Here is a tiny trained network, its code and every weight. The questions are about switching its units off for an input and a class, where a switched-off unit gives its printed mean instead of its output.

import numpy as np


def w(rows, s, z=0):
    codes = np.array(rows[::2]) - 128.0
    scale = np.full(codes.shape[1], s)
    scale[-1] = z or s
    return codes * scale


def f(y):
    return y / 2 * (1 + np.tanh(0.7978845608 * (y + 0.044715 * y**3)))


def log_softmax(a):
    a = a - a.max(-1, keepdims=True)
    return a - np.log(np.exp(a).sum(-1, keepdims=True))


def net(x, mask):
    res = np.array(x, float).reshape(1, 4) / 4 @ E
    y = f(res @ A[0][:, :-1].T + A[0][:, -1])
    res = res + np.where(mask, y, B[0][:, -1]) @ B[0][:, :-1]
    return log_softmax(res[-1] @ U[:, :-1].T + U[:, -1])


A, B = {}, {}
E = w([
[86,145,249,83],'x0',
[2,151,99,162],'x1',
[82,17,107,86],'x2',
[132,186,66,25],'x3',
],0.0097)
A[0] = w([
[115,120,88,37,69],'N1',
[114,153,189,125,105],'N2',
[76,136,81,179,102],'N3',
[92,54,112,93,69],'N4',
[187,60,128,113,105],'N5',
[111,119,166,107,84],'N6',
[105,125,189,112,121],'N7',
[130,81,71,133,90],'N8',
[129,121,63,182,111],'N9',
[212,117,137,114,217],'N10',
[103,44,128,118,77],'N11',
[167,107,152,98,108],'N12',
[184,99,146,134,126],'N13',
[89,208,124,170,107],'N14',
[117,43,155,186,100],'N15',
[85,155,122,171,147],'N16',
[158,113,83,200,116],'N17',
[118,153,81,13,166],'N18',
[139,115,70,158,115],'N19',
[64,140,117,142,254],'N20',
[180,159,147,132,119],'N21',
[83,140,118,138,152],'N22',
[111,128,177,110,124],'N23',
[85,147,193,83,120],'N24',
[149,62,150,200,82],'N25',
[161,141,70,145,115],'N26',
[130,219,112,175,31],'N27',
[142,164,166,200,78],'N28',
[183,108,77,180,90],'N29',
[99,69,128,134,49],'N30',
[90,130,188,72,115],'N31',
[105,107,66,186,104],'N32',
[95,82,99,43,78],'N33',
[104,150,171,110,107],'N34',
[104,147,130,144,79],'N35',
[184,130,145,117,156],'N36',
[139,138,156,202,99],'N37',
[122,123,199,108,85],'N38',
[106,192,127,179,101],'N39',
[130,127,170,163,91],'N40',
[48,76,107,101,110],'N41',
[142,254,103,99,57],'N42',
[149,158,148,222,89],'N43',
[86,173,118,162,134],'N44',
[125,67,155,175,104],'N45',
],0.015,0.0043)
B[0] = w([
[71,184,173,97,203],'N1',
[178,146,72,121,196],'N2',
[121,131,129,165,211],'N3',
[221,106,188,94,196],'N4',
[153,126,149,179,203],'N5',
[191,170,73,137,158],'N6',
[177,177,38,172,196],'N7',
[172,160,122,127,195],'N8',
[164,167,90,137,214],'N9',
[106,110,164,219,244],'N10',
[198,126,219,37,195],'N11',
[112,97,145,193,178],'N12',
[90,73,183,194,189],'N13',
[142,84,175,137,213],'N14',
[50,190,149,77,222],'N15',
[111,93,154,166,193],'N16',
[169,170,79,126,209],'N17',
[2,201,136,145,254],'N18',
[196,155,28,146,198],'N19',
[93,113,140,204,222],'N20',
[135,69,197,129,190],'N21',
[86,55,131,217,174],'N22',
[170,143,42,172,181],'N23',
[183,130,75,174,218],'N24',
[32,180,130,113,213],'N25',
[145,165,87,135,197],'N26',
[183,131,187,91,206],'N27',
[137,158,165,74,203],'N28',
[168,150,100,154,211],'N29',
[136,123,179,103,168],'N30',
[184,160,46,163,210],'N31',
[166,121,104,163,219],'N32',
[140,150,208,96,205],'N33',
[152,181,77,135,177],'N34',
[157,116,151,163,140],'N35',
[101,89,166,206,196],'N36',
[73,188,180,51,194],'N37',
[160,137,86,145,200],'N38',
[150,96,213,137,197],'N39',
[110,169,111,100,169],'N40',
[198,103,204,156,214],'N41',
[111,144,187,43,245],'N42',
[142,170,146,67,212],'N43',
[150,101,167,184,193],'N44',
[24,193,116,68,197],'N45',
],0.008,0.0097)
U = w([
[24,231,125,69,109],'0',
[215,172,4,141,125],'1',
[100,46,179,254,90],'2',
[198,120,200,24,111],'3',
[82,105,107,138,255],'4',
[83,25,26,64,20],'5',
[85,25,27,62,25],'6',
],0.013,0.016)

Each question gives the input, the list of numbers given to net, and the class t.
The units are the neurons (one row each of A and B). Each row of codes is followed by its name. A weight is (code - 128) times the scale printed after its matrix; where a second scale follows, it is the last column's (A, B and U).
mask holds one flag per neuron, in row order. A switched-off neuron (its flag False) gives its mean, the last column of its row in B, instead of its output. The means were averaged over made-up inputs and are rounded, as every weight is.
A unit's drop is (log p(t) with every unit on - log p(t) with that unit switched off) / (log p(t) with every unit on - log p(t) with every unit switched off).
most important unit: the unit with the biggest drop
k most important neurons: the k neurons with the biggest drops, biggest first
drop when u is switched off: that unit's drop, to one decimal
input [5,5,6,4], class 3: 4 most important neurons	[N41; N33; N4; N11]
input [-4,6,-8,-6], class 3: most important unit	N43
input [3,3,-1,1], class 4: 2 most important neurons	[N10; N19]
input [3,-2,0,-3], class 4: 2 most important neurons	[N18; N42]
input [6,3,7,3], class 3: 4 most important neurons	[N33; N11; N41; N4]
input [-7,-2,7,-8], class 0: 3 most important neurons	[N15; N25; N45]
input [-3,2,0,3], class 4: 4 most important neurons	[N15; N45; N37; N25]
input [-3,-3,-7,6], class 3: 2 most important neurons	[N27; N21]
input [7,-4,4,-8], class 0: 2 most important neurons	[N15; N45]
input [6,-5,6,8], class 0: 2 most important neurons	[N18; N1]
input [7,7,2,-2], class 1: 2 most important neurons	[N31; N7]
input [7,4,5,6], class 1: 2 most important neurons	[N31; N24]
input [-3,-4,0,4], class 0: drop when N1 is switched off	0.2
input [4,4,-6,-6], class 0: most important unit	N37
input [-4,4,-7,-4], class 3: drop when N44 is switched off	0.0
input [-5,-8,6,6], class 2: drop when N10 is switched off	0.1
